Here is a tiny trained network, its code and every weight. The questions are about switching its units off for an input and a target symbol, where a switched-off unit gives its printed mean instead of its output.

import numpy as np


def w(rows, s, z=0):
    codes = np.array(rows[::2]) - 128.0
    scale = np.full(codes.shape[1], s)
    scale[-1] = z or s
    return codes * scale


def norm(h):
    return h / np.sqrt((h * h).mean(-1, keepdims=True) + 1e-5)


def f(y):
    return y / 2 * (1 + np.tanh(0.7978845608 * (y + 0.044715 * y**3)))


def softmax(a):
    e = np.exp(a - a.max(-1, keepdims=True))
    return e / e.sum(-1, keepdims=True)


def log_softmax(a):
    a = a - a.max(-1, keepdims=True)
    return a - np.log(np.exp(a).sum(-1, keepdims=True))


def net(x, mask):
    ids = ['Φαβγδεζθλμξπτψ'.index(c) for c in x.split()]
    T = len(ids)
    res = E[ids] + P[:T]
    q, k, v = (norm(res) @ M[0].T for M in (Q, K, V))
    z = softmax(np.where(np.tri(T) > 0, q @ k.T / 2**0.5, -1e9)) @ v
    res = res + np.where(mask[0], z, O[0][:, -1]) @ O[0][:, :-1]
    y = f(norm(res) @ A[0][:, :-1].T + A[0][:, -1])
    res = res + np.where(mask[1:13], y, B[0][:, -1]) @ B[0][:, :-1]
    return log_softmax(norm(res)[-1] @ U[:, :-1].T + U[:, -1])


Q, K, V, O, A, B = {}, {}, {}, {}, {}, {}
E = w([
[115,117,47,155,161,77],'Φ',
[216,160,122,192,94,86],'α',
[177,161,46,162,95,86],'β',
[144,122,67,170,108,86],'γ',
[85,135,43,105,134,74],'δ',
[219,214,114,141,57,85],'ε',
[178,162,95,149,63,94],'ζ',
[104,109,57,139,86,97],'θ',
[117,48,128,186,105,109],'λ',
[149,237,64,42,67,72],'μ',
[167,180,69,105,33,102],'ξ',
[50,43,57,116,73,119],'π',
[126,89,75,126,36,131],'τ',
[199,84,151,167,6,140],'ψ',
],0.012)
P = w([
[105,130,65,181,123,252],'0',
[199,50,34,86,178,136],'1',
[85,160,101,181,79,188],'2',
[180,65,104,58,123,50],'3',
[62,166,128,199,90,94],'4',
[140,85,151,80,111,4],'5',
[67,151,135,191,101,29],'6',
],0.015)
Q[0] = w([
[67,180,99,180,81,164],'H1',
[119,153,180,104,178,252],'H1',
],0.022)
K[0] = w([
[153,52,142,18,35,215],'H1',
[235,97,30,140,249,214],'H1',
],0.013)
V[0] = w([
[159,255,106,92,159,100],'H1',
[29,166,63,32,157,134],'H1',
],0.015)
O[0] = w([
[207,126,46,172,203,170,2],'H1',
[186,85,181,254,171,39,76],'H1',
],0.019,0.0023)
A[0] = w([
[166,117,90,89,116,81,137],'N1',
[62,156,131,134,149,116,141],'N2',
[147,130,94,161,111,102,203],'N3',
[123,118,166,57,97,111,206],'N4',
[95,199,162,112,169,178,214],'N5',
[174,74,87,129,144,120,72],'N6',
[165,95,115,5,158,148,2],'N7',
[119,140,157,158,163,160,210],'N8',
[174,80,90,71,189,161,91],'N9',
[149,105,173,143,163,77,115],'N10',
[146,149,160,140,112,89,76],'N11',
[75,192,124,152,126,139,119],'N12',
],0.024,0.0079)
B[0] = w([
[127,69,246,174,127,186,201],'N1',
[199,153,178,139,95,174,171],'N2',
[134,112,140,74,97,74,238],'N3',
[149,211,111,161,241,119,248],'N4',
[144,71,209,112,189,62,182],'N5',
[136,227,154,144,66,127,190],'N6',
[61,77,13,255,18,112,191],'N7',
[114,165,177,66,199,127,146],'N8',
[200,168,181,40,184,130,184],'N9',
[103,120,65,76,121,224,217],'N10',
[66,98,72,116,143,130,168],'N11',
[171,50,126,202,104,189,180],'N12',
],0.014,0.012)
U = w([
[96,76,159,99,16,125,50],'Φ',
[119,138,44,150,161,197,221],'α',
[162,175,165,110,45,45,127],'β',
[110,176,136,254,146,121,68],'γ',
[185,24,149,139,160,97,153],'δ',
[197,170,69,107,72,180,46],'ε',
[146,138,122,214,62,196,14],'ζ',
[95,82,119,63,172,152,228],'θ',
[87,223,147,63,116,138,157],'λ',
[202,163,81,160,189,103,172],'μ',
[194,144,171,23,156,131,141],'ξ',
[89,103,100,119,180,41,253],'π',
[119,134,220,140,217,132,201],'τ',
[15,162,107,164,55,81,10],'ψ',
],0.017,0.0048)

Each question gives the input, a string of symbols that net reads in full, and the target symbol t.
The units are the heads (2 rows each of Q, K, V and O) and the neurons (one row each of A and B). Each row of codes is followed by its name. A weight is (code - 128) times the scale printed after its matrix; where a second scale follows, it is the last column's (O, A, B and U).
mask holds one flag per unit, heads first, then neurons. A switched-off unit (its flag False) gives its mean, the last column of its rows in O or B, instead of its output. The means were averaged over made-up inputs and are rounded, as every weight is.
A unit's drop is (log p(t) with every unit on - log p(t) with that unit switched off) / (log p(t) with every unit on - log p(t) with every unit switched off).
The circuit of an input: a set's keep is (log p(t) with only the set's units on - log p(t) with every unit switched off) / (log p(t) with every unit on - log p(t) with every unit switched off). Starting from the 12 units with the biggest drops (on a tie, the unit counted first), units are removed one at a time, each time the one whose removal leaves the highest keep (on an exact tie, the one counted first), for as long as the keep stays at least 0.8.
units of the circuit, in order: the units of the circuit, biggest drop first
unit that matters most: the unit with the biggest drop
k most important neurons: the k neurons with the biggest drops, biggest first
input β ψ α β, target α: units of the circuit, in order	(H1; N7)
input μ β δ θ τ π, target τ: unit that matters most	N4
input α π ξ π λ, target ψ: units of the circuit, in order	(H1; N1; N10)
input α ζ Φ λ Φ μ, target Φ: 2 most important neurons	(N4; N1)
input α δ ε μ, target ε: units of the circuit, in order	(H1; N7; N9)
input λ ζ γ, target τ: units of the circuit, in order	(H1; N4; N5; N12)
input ζ ζ γ τ δ, target γ: units of the circuit, in order	(H1; N4; N12)
input ζ δ ε ψ ε λ Φ, target τ: 3 most important neurons	(N5; N7; N4)
input Φ ψ θ Φ λ, target τ: 4 most important neurons	(N7; N4; N6; N5)
input ζ Φ ξ, target β: 4 most important neurons	(N3; N10; N4; N7)
input β λ τ, target γ: units of the circuit, in order	(H1; N4; N3)
input θ Φ θ δ ζ ξ, target ζ: units of the circuit, in order	(H1; N7)
input Φ ξ β δ, target β: 2 most important neurons	(N6; N9)
input Φ ε ε λ ζ, target τ: units of the circuit, in order	(H1; N5; N4; N12)
input α μ ξ, target β: 2 most important neurons	(N3; N4)
input δ μ τ ζ, target τ: units of the circuit, in order	(N1)
input θ θ τ θ α τ π, target γ: units of the circuit, in order	(N4; H1; N3; N12)
input γ θ ε, target Φ: units of the circuit, in order	(N4; H1)
input Φ ξ ψ β θ Φ, target θ: units of the circuit, in order	(H1; N10)
input ξ θ Φ α, target Φ: 2 most important neurons	(N4; N10)
input θ ψ δ ξ ζ, target β: units of the circuit, in order	(N3; N10)
input ψ ψ δ, target λ: 3 most important neurons	(N4; N1; N5)
input Φ θ ε τ, target ε: most important neuron	(N7)
input τ ε ξ β λ, target β: 3 most important neurons	(N3; N4; N7)
input ξ Φ π μ, target π: 2 most important neurons	(N11; N4)
input ψ ψ Φ, target λ: 2 most important neurons	(N4; N1)
